Below are the code and all the weights of a small trained network. Each question names an input and a class and asks about switching units off, where a switched-off unit gives its printed mean instead of its output.

import numpy as np


def w(rows, s, z=0):
    codes = np.array(rows[::2]) - 128.0
    scale = np.full(codes.shape[1], s)
    scale[-1] = z or s
    return codes * scale


def f(y):
    return y / 2 * (1 + np.tanh(0.7978845608 * (y + 0.044715 * y**3)))


def log_softmax(a):
    a = a - a.max(-1, keepdims=True)
    return a - np.log(np.exp(a).sum(-1, keepdims=True))


def net(x, mask):
    res = np.array(x, float).reshape(1, 6) / 4 @ E
    y = f(res @ A[0][:, :-1].T + A[0][:, -1])
    res = res + np.where(mask, y, B[0][:, -1]) @ B[0][:, :-1]
    return log_softmax(res[-1] @ U[:, :-1].T + U[:, -1])


A, B = {}, {}
E = w([
[120,79,189,43,176,167,105,119,139],'x0',
[163,15,153,170,143,108,117,43,119],'x1',
[97,161,90,84,146,154,169,139,205],'x2',
[100,133,208,211,101,193,213,2,108],'x3',
[119,117,101,154,115,126,124,114,152],'x4',
[162,58,74,178,220,211,223,202,94],'x5',
],0.0065)
A[0] = w([
[206,108,109,218,236,205,150,193,127,32],'n0',
[171,85,95,180,169,200,151,185,102,66],'n1',
[207,108,147,84,111,120,137,143,40,237],'n2',
[163,180,76,200,58,94,178,155,89,254],'n3',
[104,140,180,189,86,174,206,114,121,99],'n4',
[183,149,36,138,135,184,186,134,101,120],'n5',
[84,95,142,122,116,31,76,71,118,181],'n6',
[207,67,11,60,142,1,97,211,130,105],'n7',
[110,65,186,32,189,209,138,90,163,222],'n8',
],0.0064,0.002)
B[0] = w([
[194,238,157,144,214,142,99,138,200,211],'n0',
[174,179,119,145,128,184,83,144,189,189],'n1',
[121,101,27,127,122,134,113,177,133,169],'n2',
[129,38,3,110,27,126,95,196,201,187],'n3',
[61,101,100,159,130,187,165,100,99,178],'n4',
[133,133,88,148,126,128,101,155,147,168],'n5',
[112,146,189,95,174,57,134,153,179,189],'n6',
[31,107,153,228,163,177,175,89,25,254],'n7',
[113,80,126,103,98,123,160,170,172,217],'n8',
],0.0071,0.0066)
U = w([
[161,76,83,104,94,100,161,140,164,255],'0',
[64,118,116,165,139,151,204,89,55,39],'1',
[255,235,140,125,159,82,53,92,229,68],'2',
],0.0058,0.0025)

Each question gives the input, the list of numbers given to net, and the class t.
The units are the neurons (one row each of A and B). Each row of codes is followed by its name. A weight is (code - 128) times the scale printed after its matrix; where a second scale follows, it is the last column's (A, B and U).
mask holds one flag per neuron, in row order. A switched-off neuron (its flag False) gives its mean, the last column of its row in B, instead of its output. The means were averaged over made-up inputs and are rounded, as every weight is.
A unit's drop is (log p(t) with every unit on - log p(t) with that unit switched off) / (log p(t) with every unit on - log p(t) with every unit switched off).
The circuit of an input: a set's keep is (log p(t) with only the set's units on - log p(t) with every unit switched off) / (log p(t) with every unit on - log p(t) with every unit switched off). Starting from all 9 units, units are removed one at a time, each time the one whose removal leaves the highest keep (on an exact tie, the one counted first), for as long as the keep stays at least 0.8.
units of the circuit, in order: the units of the circuit, biggest drop first
unit that matters most: the unit with the biggest drop
top k neurons: the k neurons with the biggest drops, biggest first
drop when u is switched off: that unit's drop, to one decimal
input [1,5,8,4,7,7], class 2: unit that matters most : n0
input [1,-5,1,-4,-3,-3], class 1: top 2 neurons : [n7; n0]
input [5,-1,-4,-5,2,6], class 2: top 2 neurons : [n0; n1]
input [3,8,0,-4,8,-1], class 1: units of the circuit, in order : [n7; n3]
input [6,1,-7,-7,7,6], class 1: top 3 neurons : [n7; n3; n6]
input [5,6,0,-7,5,-2], class 1: top 2 neurons : [n7; n3]
input [4,-4,-6,-6,-2,7], class 2: top 3 neurons : [n0; n1; n4]
input [2,-4,-1,3,-6,4], class 2: top 2 neurons : [n7; n0]
input [2,-4,5,4,7,7], class 2: drop when n7 is switched off : 0.2
input [-4,-2,7,-7,-6,4], class 1: drop when n1 is switched off : 0.0
input [1,-3,-8,5,-3,6], class 2: drop when n1 is switched off : 0.3
